Below are the code and all the weights of a small trained network. Each question names an input and a target symbol and asks about switching units off, where a switched-off unit gives its printed mean instead of its output.

import numpy as np


def w(rows, s, z=0):
    codes = np.array(rows[::2]) - 128.0
    scale = np.full(codes.shape[1], s)
    scale[-1] = z or s
    return codes * scale


def norm(h):
    return h / np.sqrt((h * h).mean(-1, keepdims=True) + 1e-5)


def f(y):
    return np.maximum(y, 0)


def softmax(a):
    e = np.exp(a - a.max(-1, keepdims=True))
    return e / e.sum(-1, keepdims=True)


def log_softmax(a):
    a = a - a.max(-1, keepdims=True)
    return a - np.log(np.exp(a).sum(-1, keepdims=True))


def net(x, mask):
    ids = ['βδηλμξπσφψ'.index(c) for c in x.split()]
    T = len(ids)
    res = E[ids] + P[:T]
    u = 0
    for l in range(2):
        q, k, v = (norm(res) @ M[l].T for M in (Q, K, V))
        z = softmax(np.where(np.tri(T) > 0, q @ k.T / 2**0.5, -1e9)) @ v
        res = res + np.where(mask[u], z, O[l][:, -1]) @ O[l][:, :-1]
        u += 1
        y = f(norm(res) @ A[l][:, :-1].T + A[l][:, -1])
        res = res + np.where(mask[u : u + 4], y, B[l][:, -1]) @ B[l][:, :-1]
        u += 4
    return log_softmax(norm(res)[-1] @ U[:, :-1].T + U[:, -1])


Q, K, V, O, A, B = {}, {}, {}, {}, {}, {}
E = w([
[183,170,165],'β',
[204,191,127],'δ',
[200,116,180],'η',
[195,203,122],'λ',
[200,195,125],'μ',
[5,88,151],'ξ',
[88,60,91],'π',
[2,82,152],'σ',
[152,122,44],'φ',
[200,194,128],'ψ',
],0.0051)
P = w([
[253,25,166],'0',
[245,60,151],'1',
[229,89,140],'2',
[209,105,136],'3',
[190,120,132],'4',
[166,130,130],'5',
[148,141,132],'6',
[125,150,137],'7',
[104,153,144],'8',
[84,169,144],'9',
[58,179,148],'10',
[29,190,152],'11',
[12,205,160],'12',
],0.0035)
Q[0] = w([
[48,253,194],'0.h0',
[159,140,164],'0.h0',
],0.0056)
K[0] = w([
[61,255,250],'0.h0',
[168,98,181],'0.h0',
],0.0046)
V[0] = w([
[178,93,253],'0.h0',
[160,48,158],'0.h0',
],0.0048)
O[0] = w([
[1,142,211,253],'0.h0',
[56,213,167,213],'0.h0',
],0.004,0.003)
A[0] = w([
[29,26,123,118],'0.n0',
[184,103,175,207],'0.n1',
[89,39,170,250],'0.n2',
[128,133,3,156],'0.n3',
],0.0055,0.0023)
B[0] = w([
[254,178,148,203],'0.n0',
[152,174,89,237],'0.n1',
[196,199,72,251],'0.n2',
[93,44,152,187],'0.n3',
],0.006,0.0029)
Q[1] = w([
[87,30,166],'1.h0',
[122,24,1],'1.h0',
],0.008)
K[1] = w([
[255,114,206],'1.h0',
[232,56,125],'1.h0',
],0.0092)
V[1] = w([
[146,59,122],'1.h0',
[253,111,149],'1.h0',
],0.0056)
O[1] = w([
[128,186,211,58],'1.h0',
[3,121,137,255],'1.h0',
],0.0045,0.0036)
A[1] = w([
[229,192,125,109],'1.n0',
[70,139,59,252],'1.n1',
[123,128,127,111],'1.n2',
[1,93,126,66],'1.n3',
],0.0055,0.0034)
B[1] = w([
[82,26,51,252],'1.n0',
[154,54,198,231],'1.n1',
[129,124,131,128],'1.n2',
[239,2,126,160],'1.n3',
],0.0046,0.0041)
U = w([
[101,177,219,220],'β',
[112,110,115,42],'δ',
[132,89,125,128],'η',
[114,133,133,108],'λ',
[114,114,113,55],'μ',
[121,109,116,57],'ξ',
[254,168,102,254],'π',
[105,109,101,47],'σ',
[161,50,130,202],'φ',
[82,115,68,59],'ψ',
],0.01,0.0044)

Each question gives the input, a string of symbols that net reads in full, and the target symbol t.
The units are the heads (2 rows each of Q, K, V and O) and the neurons (one row each of A and B). Each row of codes is followed by its name. A weight is (code - 128) times the scale printed after its matrix; where a second scale follows, it is the last column's (O, A, B and U).
mask holds one flag per unit, layer by layer, with each layer's heads first. A switched-off unit (its flag False) gives its mean, the last column of its rows in O or B, instead of its output. The means were averaged over made-up inputs and are rounded, as every weight is.
A unit's drop is (log p(t) with every unit on - log p(t) with that unit switched off) / (log p(t) with every unit on - log p(t) with every unit switched off).
The circuit of an input: a set's keep is (log p(t) with only the set's units on - log p(t) with every unit switched off) / (log p(t) with every unit on - log p(t) with every unit switched off). Starting from all 10 units, units are removed one at a time, each time the one whose removal leaves the highest keep (on an exact tie, the one counted first), for as long as the keep stays at least 0.8.
units of the circuit, in order: the units of the circuit, biggest drop first
most important unit: the unit with the biggest drop
top k neurons: the k neurons with the biggest drops, biggest first
top k neurons in layer l: the k neurons of layer l with the biggest drops, biggest first
drop of u: that unit's drop, to one decimal
input μ η φ η η η η λ ξ β η φ ψ, target π: units of the circuit, in order => [1.h0]
input η ξ φ ξ, target π: units of the circuit, in order => [0.n2, 0.n0]
input λ ψ φ ξ ξ η δ, target β: units of the circuit, in order => [0.n0, 0.n2, 1.n0]
input ψ φ σ, target π: top 3 neurons => [0.n2, 0.n0, 0.n3]
input η φ η η η π φ η λ, target β: top 2 neurons in layer 1 => [1.n3, 1.n1]
input λ ψ σ π ξ φ φ φ η, target π: top 3 neurons in layer 0 => [0.n3, 0.n1, 0.n0]
input η π ψ η ψ, target β: units of the circuit, in order => [0.n2, 1.h0]
input μ η η φ μ η ψ η σ ψ η σ, target β: top 2 neurons in layer 0 => [0.n0, 0.n2]
input δ η φ η σ η φ η π η π φ η, target π: top 2 neurons in layer 0 => [0.n3, 0.n2]
input ψ λ ξ φ φ η ξ η η δ, target β: top 2 neurons => [0.n0, 1.n0]
input λ η φ η σ, target β: top 2 neurons => [0.n0, 0.n1]
input δ η φ η η σ η ξ, target β: top 4 neurons => [0.n0, 1.n3, 0.n1, 1.n0]
input ξ β φ σ, target π: top 3 neurons in layer 0 => [0.n3, 0.n2, 0.n0]
input ξ μ π η φ π η η ξ η ξ, target β: top 3 neurons in layer 1 => [1.n0, 1.n1, 1.n3]
input η φ ξ β μ φ φ μ π, target π: units of the circuit, in order => [0.n0]
input η η λ, target β: top 2 neurons in layer 0 => [0.n2, 0.n0]
input η β ξ η ψ, target β: top 2 neurons in layer 0 => [0.n0, 0.n2]
input φ φ ξ η μ, target β: top 2 neurons in layer 1 => [1.n3, 1.n1]
input η η ξ π η η η φ β ξ φ φ ξ, target π: top 2 neurons in layer 0 => [0.n2, 0.n0]
input η η λ π π β, target β: top 2 neurons => [1.n0, 0.n2]
input π η β ψ λ φ δ φ η ξ ξ φ μ, target π: most important unit => 1.h0
input ξ η σ μ λ η η λ φ φ η φ λ, target π: drop of 1.h0 => 1.7
input μ η η η η η, target β: drop of 0.n2 => 0.0
input φ φ ξ φ η η, target β: drop of 0.h0 => 1.1
